Below is a small trained network, with its code and all its weights. Each question gives an input and a class and asks what happens when units are switched off, that is, made to give their printed mean instead of their output.

import numpy as np


def w(rows, s, z=0):
    codes = np.array(rows[::2]) - 128.0
    scale = np.full(codes.shape[1], s)
    scale[-1] = z or s
    return codes * scale


def norm(h):
    return h / np.sqrt((h * h).mean(-1, keepdims=True) + 1e-5)


def f(y):
    return y / 2 * (1 + np.tanh(0.7978845608 * (y + 0.044715 * y**3)))


def log_softmax(a):
    a = a - a.max(-1, keepdims=True)
    return a - np.log(np.exp(a).sum(-1, keepdims=True))


def net(x, mask):
    res = np.array(x, float).reshape(1, 7) / 4 @ E
    u = 0
    for l in range(3):
        y = f(norm(res) @ A[l][:, :-1].T + A[l][:, -1])
        res = res + np.where(mask[u : u + 4], y, B[l][:, -1]) @ B[l][:, :-1]
        u += 4
    return log_softmax(norm(res)[-1] @ U[:, :-1].T + U[:, -1])


A, B = {}, {}
E = w([
[117,148,190,177,84],'x0',
[126,104,87,100,150],'x1',
[126,137,158,127,123],'x2',
[159,119,87,120,213],'x3',
[254,236,121,49,10],'x4',
[128,141,130,190,129],'x5',
[135,128,111,139,151],'x6',
],0.0079)
A[0] = w([
[28,132,165,123,206,131],'L0N1',
[3,53,166,167,137,142],'L0N2',
[187,142,145,107,102,252],'L0N3',
[127,180,130,15,135,239],'L0N4',
],0.012,0.0021)
B[0] = w([
[115,26,14,190,167,217],'L0N1',
[43,159,173,245,189,254],'L0N2',
[62,196,30,196,128,186],'L0N3',
[130,132,118,254,154,197],'L0N4',
],0.0076,0.0099)
A[1] = w([
[130,83,161,60,147,52],'L1N1',
[145,171,82,103,142,251],'L1N2',
[49,116,97,254,10,128],'L1N3',
[182,199,140,71,22,221],'L1N4',
],0.0078,0.0015)
B[1] = w([
[76,130,132,127,184,114],'L1N1',
[123,95,108,187,176,153],'L1N2',
[161,98,167,81,135,255],'L1N3',
[114,149,85,248,220,164],'L1N4',
],0.012,0.0092)
A[2] = w([
[59,178,151,190,237,235],'L2N1',
[144,84,38,182,204,136],'L2N2',
[151,157,165,65,215,79],'L2N3',
[163,100,99,20,255,3],'L2N4',
],0.0078,0.0023)
B[2] = w([
[113,36,230,124,92,249],'L2N1',
[192,180,195,46,204,238],'L2N2',
[35,124,105,139,167,118],'L2N3',
[223,2,133,80,187,132],'L2N4',
],0.0088,0.011)
U = w([
[41,134,2,201,129,253],'0',
[130,110,172,70,97,3],'1',
],0.0086,0.0015)

Each question gives the input, the list of numbers given to net, and the class t.
The units are the neurons (one row each of A and B). Each row of codes is followed by its name. A weight is (code - 128) times the scale printed after its matrix; where a second scale follows, it is the last column's (A, B and U).
mask holds one flag per neuron, layer by layer. A switched-off neuron (its flag False) gives its mean, the last column of its row in B, instead of its output. The means were averaged over made-up inputs and are rounded, as every weight is.
A unit's drop is (log p(t) with every unit on - log p(t) with that unit switched off) / (log p(t) with every unit on - log p(t) with every unit switched off).
The circuit of an input: a set's keep is (log p(t) with only the set's units on - log p(t) with every unit switched off) / (log p(t) with every unit on - log p(t) with every unit switched off). Starting from all 12 units, units are removed one at a time, each time the one whose removal leaves the highest keep (on an exact tie, the one counted first), for as long as the keep stays at least 0.8.
circuit, biggest first: the units of the circuit, biggest drop first
top k neurons: the k neurons with the biggest drops, biggest first
k most important neurons of layer l: the k neurons of layer l with the biggest drops, biggest first
drop of u: that unit's drop, to one decimal
input [4,-1,2,0,4,-2,-1], class 0: circuit, biggest first -> L0N3
input [-4,1,-7,4,-3,-7,6], class 1: circuit, biggest first -> L2N2; L0N3
input [-3,3,-5,7,1,0,-1], class 1: 2 most important neurons of layer 0 -> L0N1; L0N3
input [2,8,-7,3,-2,0,7], class 1: 2 most important neurons of layer 2 -> L2N2; L2N4
input [5,6,-5,2,-2,7,1], class 1: 2 most important neurons of layer 0 -> L0N3; L0N4
input [-1,2,0,-8,5,3,-5], class 0: 2 most important neurons of layer 2 -> L2N2; L2N1
input [-5,-1,-3,-5,4,0,-4], class 0: top 2 neurons -> L2N1; L0N3
input [-4,0,-4,6,0,3,8], class 1: 2 most important neurons of layer 2 -> L2N2; L2N4
input [-6,5,-7,5,-2,0,5], class 1: drop of L2N1 -> -0.1
input [7,5,0,-6,8,2,-3], class 0: drop of L1N4 -> 0.2
input [3,3,-8,-6,1,4,6], class 1: drop of L2N2 -> -0.1
